Below is a small trained network, with its code and all its weights. Each question gives an input and a target symbol and asks what happens when units are switched off, that is, made to give their printed mean instead of their output.

import numpy as np


def w(rows, s, z=0):
    codes = np.array(rows[::2]) - 128.0
    scale = np.full(codes.shape[1], s)
    scale[-1] = z or s
    return codes * scale


def norm(h):
    return h / np.sqrt((h * h).mean(-1, keepdims=True) + 1e-5)


def f(y):
    return y / 2 * (1 + np.tanh(0.7978845608 * (y + 0.044715 * y**3)))


def softmax(a):
    e = np.exp(a - a.max(-1, keepdims=True))
    return e / e.sum(-1, keepdims=True)


def log_softmax(a):
    a = a - a.max(-1, keepdims=True)
    return a - np.log(np.exp(a).sum(-1, keepdims=True))


def net(x, mask):
    ids = ['βγηλμτφψ'.index(c) for c in x.split()]
    T = len(ids)
    res = E[ids] + P[:T]
    u = 0
    for l in range(3):
        r = norm(res)
        for j in range(2):
            rows = slice(2 * j, 2 * j + 2)
            q, k, v = (r @ M[l][rows].T for M in (Q, K, V))
            z = softmax(np.where(np.tri(T) > 0, q @ k.T / 2**0.5, -1e9)) @ v
            o = O[l][rows]
            res = res + np.where(mask[u + j], z, o[:, -1]) @ o[:, :-1]
        u += 2
        y = f(norm(res) @ A[l][:, :-1].T + A[l][:, -1])
        res = res + np.where(mask[u : u + 8], y, B[l][:, -1]) @ B[l][:, :-1]
        u += 8
    return log_softmax(norm(res)[-1] @ U[:, :-1].T + U[:, -1])


Q, K, V, O, A, B = {}, {}, {}, {}, {}, {}
E = w([
[104,86,91,93,90,196,171,186],'β',
[50,123,204,145,10,104,225,152],'γ',
[87,145,165,156,207,97,207,139],'η',
[129,143,78,176,72,61,141,156],'λ',
[31,185,132,93,136,79,252,130],'μ',
[128,175,166,57,198,212,51,150],'τ',
[149,183,164,155,123,98,130,76],'φ',
[102,78,56,248,146,150,86,107],'ψ',
],0.018)
P = w([
[79,99,127,146,118,54,30,147],'0',
[217,82,17,70,43,253,181,210],'1',
[254,156,70,167,111,210,106,204],'2',
[243,168,38,177,99,213,100,199],'3',
[118,176,178,211,106,162,107,113],'4',
[150,169,157,198,132,131,118,95],'5',
[183,139,153,163,104,173,120,72],'6',
[193,148,99,121,201,169,65,50],'7',
[194,112,93,42,138,68,158,123],'8',
[184,81,88,63,147,98,136,69],'9',
[186,2,99,62,157,78,109,97],'10',
[108,50,180,144,8,156,131,164],'11',
[109,118,143,145,80,107,147,149],'12',
[227,126,204,118,99,134,116,150],'13',
],0.0082)
Q[0] = w([
[74,99,182,136,113,106,116,83],'0.h0',
[161,102,197,104,103,83,158,149],'0.h0',
[112,127,255,129,90,141,126,172],'0.h1',
[158,149,133,134,74,154,158,178],'0.h1',
],0.01)
K[0] = w([
[211,173,94,31,121,84,56,68],'0.h0',
[130,30,165,131,97,73,126,68],'0.h0',
[74,62,70,110,79,79,166,131],'0.h1',
[216,87,176,88,134,20,120,253],'0.h1',
],0.0048)
V[0] = w([
[188,178,86,75,135,103,155,58],'0.h0',
[223,194,152,133,201,167,248,100],'0.h0',
[85,146,155,208,201,148,8,94],'0.h1',
[85,2,162,144,119,127,121,59],'0.h1',
],0.0061)
O[0] = w([
[175,136,185,78,152,10,141,144,128],'0.h0',
[163,103,167,133,111,94,175,207,239],'0.h0',
[150,162,195,112,64,152,133,169,99],'0.h1',
[160,217,141,75,113,157,206,80,4],'0.h1',
],0.011,0.0019)
A[0] = w([
[69,74,157,84,38,141,85,101,168],'0.n0',
[107,61,223,232,171,107,201,160,151],'0.n1',
[109,156,168,26,193,103,126,55,132],'0.n2',
[76,142,144,99,176,207,160,188,50],'0.n3',
[238,152,219,177,66,112,78,74,170],'0.n4',
[144,83,130,120,184,254,72,123,210],'0.n5',
[184,93,21,234,56,127,173,164,254],'0.n6',
[81,46,161,106,207,226,94,119,50],'0.n7',
],0.0068,0.0014)
B[0] = w([
[105,186,47,254,218,73,117,105,145],'0.n0',
[169,166,122,132,79,165,154,122,230],'0.n1',
[167,76,140,152,137,102,182,91,152],'0.n2',
[113,101,34,130,119,169,81,171,154],'0.n3',
[47,124,118,154,170,141,143,135,213],'0.n4',
[183,100,164,57,138,67,153,130,193],'0.n5',
[113,111,181,136,143,135,79,240,254],'0.n6',
[94,153,111,179,133,159,146,154,162],'0.n7',
],0.0094,0.0071)
Q[1] = w([
[137,136,85,173,131,1,184,78],'1.h0',
[101,67,110,99,194,106,32,177],'1.h0',
[146,161,79,131,167,165,58,165],'1.h1',
[129,73,102,67,140,132,129,152],'1.h1',
],0.0073)
K[1] = w([
[152,137,174,120,183,157,184,91],'1.h0',
[111,192,94,187,84,108,74,125],'1.h0',
[3,93,66,135,140,155,95,145],'1.h1',
[110,185,78,98,40,129,114,127],'1.h1',
],0.0068)
V[1] = w([
[132,54,18,74,117,145,228,199],'1.h0',
[136,158,79,254,115,84,191,177],'1.h0',
[230,118,142,139,132,158,186,221],'1.h1',
[31,105,137,83,143,56,34,161],'1.h1',
],0.006)
O[1] = w([
[109,106,135,183,193,111,108,136,125],'1.h0',
[171,73,87,122,84,165,126,85,255],'1.h0',
[71,75,155,78,130,113,145,81,181],'1.h1',
[253,149,98,83,135,82,148,159,141],'1.h1',
],0.012,0.0047)
A[1] = w([
[138,118,162,152,132,180,203,169,114],'1.n0',
[86,100,132,203,82,152,254,56,183],'1.n1',
[190,125,164,44,222,90,118,139,214],'1.n2',
[186,141,97,127,122,227,120,111,61],'1.n3',
[234,153,123,124,133,188,112,115,134],'1.n4',
[116,118,217,180,130,101,88,109,253],'1.n5',
[113,104,99,152,59,93,99,111,230],'1.n6',
[106,81,41,156,173,196,69,157,163],'1.n7',
],0.0096,0.0019)
B[1] = w([
[47,183,96,95,79,115,106,149,181],'1.n0',
[144,73,193,118,154,40,173,80,254],'1.n1',
[64,168,104,182,97,122,124,170,160],'1.n2',
[75,101,168,115,57,86,57,218,160],'1.n3',
[89,65,117,176,122,113,243,178,165],'1.n4',
[161,155,167,53,116,82,166,178,182],'1.n5',
[155,34,97,76,254,236,115,91,160],'1.n6',
[135,142,204,145,109,64,126,158,221],'1.n7',
],0.0078,0.0098)
Q[2] = w([
[145,184,209,64,188,187,207,11],'2.h0',
[68,171,230,97,162,73,110,24],'2.h0',
[158,124,152,164,152,138,226,75],'2.h1',
[163,227,127,105,125,149,218,1],'2.h1',
],0.0076)
K[2] = w([
[116,2,221,35,205,77,179,236],'2.h0',
[223,63,222,148,117,90,201,115],'2.h0',
[185,16,136,99,129,103,129,158],'2.h1',
[106,19,227,28,190,74,142,208],'2.h1',
],0.008)
V[2] = w([
[215,200,157,142,2,158,137,162],'2.h0',
[51,101,166,145,101,223,45,80],'2.h0',
[195,85,86,142,129,114,17,156],'2.h1',
[132,98,115,205,92,115,118,28],'2.h1',
],0.0094)
O[2] = w([
[207,184,209,77,73,72,128,103,210],'2.h0',
[60,124,94,128,100,98,6,104,1],'2.h0',
[166,188,8,125,130,53,97,112,226],'2.h1',
[172,123,79,115,40,231,157,70,131],'2.h1',
],0.012,0.0039)
A[2] = w([
[158,92,130,153,200,26,163,100,136],'2.n0',
[106,199,164,103,198,31,145,97,128],'2.n1',
[109,125,135,192,90,72,216,79,136],'2.n2',
[102,116,11,184,209,178,64,201,145],'2.n3',
[168,124,175,75,115,129,28,180,234],'2.n4',
[109,136,157,139,142,69,193,27,123],'2.n5',
[31,124,60,132,105,156,3,186,251],'2.n6',
[79,153,107,56,127,71,168,71,91],'2.n7',
],0.008,0.0029)
B[2] = w([
[107,48,45,175,45,179,174,129,254],'2.n0',
[35,49,136,133,72,114,100,148,225],'2.n1',
[128,118,88,85,63,172,152,47,219],'2.n2',
[181,134,193,199,148,117,233,21,182],'2.n3',
[59,174,124,72,110,134,141,47,212],'2.n4',
[176,127,132,119,61,49,116,73,225],'2.n5',
[122,221,190,163,199,99,86,27,234],'2.n6',
[96,115,144,94,12,2,183,115,163],'2.n7',
],0.008,0.0071)
U = w([
[141,140,120,254,208,61,121,73,190],'β',
[154,118,106,204,30,213,124,32,144],'γ',
[30,75,220,115,200,193,96,59,255],'η',
[232,122,10,149,83,80,124,145,42],'λ',
[159,114,119,194,216,191,243,150,132],'μ',
[39,129,178,127,168,47,134,231,33],'τ',
[199,144,225,52,74,143,196,65,111],'φ',
[103,165,124,90,37,59,39,7,107],'ψ',
],0.0086,0.0018)

Each question gives the input, a string of symbols that net reads in full, and the target symbol t.
The units are the heads (2 rows each of Q, K, V and O) and the neurons (one row each of A and B). Each row of codes is followed by its name. A weight is (code - 128) times the scale printed after its matrix; where a second scale follows, it is the last column's (O, A, B and U).
mask holds one flag per unit, layer by layer, with each layer's heads first. A switched-off unit (its flag False) gives its mean, the last column of its rows in O or B, instead of its output. The means were averaged over made-up inputs and are rounded, as every weight is.
A unit's drop is (log p(t) with every unit on - log p(t) with that unit switched off) / (log p(t) with every unit on - log p(t) with every unit switched off).
The circuit of an input: a set's keep is (log p(t) with only the set's units on - log p(t) with every unit switched off) / (log p(t) with every unit on - log p(t) with every unit switched off). Starting from the 12 units with the biggest drops (on a tie, the unit counted first), units are removed one at a time, each time the one whose removal leaves the highest keep (on an exact tie, the one counted first), for as long as the keep stays at least 0.8.
units of the circuit, in order: the units of the circuit, biggest drop first
unit that matters most: the unit with the biggest drop
k most important neurons: the k neurons with the biggest drops, biggest first
k most important neurons of layer l: the k neurons of layer l with the biggest drops, biggest first
which heads matter: for each layer, one digit per head in row order, 1 if its drop is at least 0.15 and else 0, layers parted by /
drop of u: that unit's drop, to one decimal
input λ γ ψ φ τ μ φ β, target λ: units of the circuit, in order => (0.h0, 1.h1, 2.h1)
input μ λ ψ η γ ψ τ γ τ τ, target μ: unit that matters most => 1.h1
input η τ β ψ φ, target τ: units of the circuit, in order => (2.h1, 1.n5)
input γ φ φ, target γ: which heads matter => 10 / 01 / 11
input ψ γ τ λ η φ γ γ μ β φ λ ψ ψ, target ψ: which heads matter => 11 / 00 / 10
input γ η τ ψ γ φ φ ψ, target γ: 2 most important neurons of layer 1 => (1.n6, 1.n1)
input β μ φ φ γ λ β β λ, target β: which heads matter => 10 / 00 / 10
input φ η γ β, target φ: which heads matter => 01 / 11 / 10
input γ μ γ γ φ ψ τ τ, target γ: which heads matter => 10 / 01 / 01
input ψ τ ψ β φ φ ψ φ η β φ μ β λ, target ψ: which heads matter => 11 / 00 / 10
input μ ψ γ β τ η β τ β φ γ β, target μ: which heads matter => 00 / 01 / 10
input φ ψ β ψ μ λ ψ λ τ ψ λ ψ μ, target ψ: 2 most important neurons => (1.n2, 1.n7)
input τ φ η β μ φ φ β τ γ τ, target τ: 2 most important neurons of layer 1 => (1.n2, 1.n1)
input η φ ψ, target η: which heads matter => 00 / 01 / 01
input φ β φ φ τ ψ β η φ φ φ τ ψ λ, target φ: unit that matters most => 2.h0
input τ λ φ λ φ μ γ φ φ λ β, target τ: 2 most important neurons => (1.n1, 0.n6)
input φ ψ τ ψ ψ β β ψ ψ, target φ: which heads matter => 00 / 01 / 10
input τ φ η ψ μ γ η ψ λ, target τ: 2 most important neurons of layer 0 => (0.n6, 0.n5)
input λ φ φ φ λ τ ψ τ γ τ φ φ φ, target τ: which heads matter => 00 / 10 / 01
input β φ ψ ψ β φ τ η φ ψ, target β: unit that matters most => 1.n1
input ψ τ φ ψ τ η η, target ψ: 3 most important neurons of layer 1 => (1.n0, 1.n7, 1.n6)
input γ ψ ψ φ ψ η β γ φ ψ, target γ: 3 most important neurons => (0.n0, 1.n1, 1.n6)
input β μ φ β, target β: 2 most important neurons of layer 2 => (2.n3, 2.n6)
input ψ ψ λ φ ψ φ β ψ, target ψ: drop of 2.h0 => 1.6
input β γ φ, target β: drop of 2.h0 => 0.5
input μ λ φ φ, target μ: drop of 2.h0 => 0.3
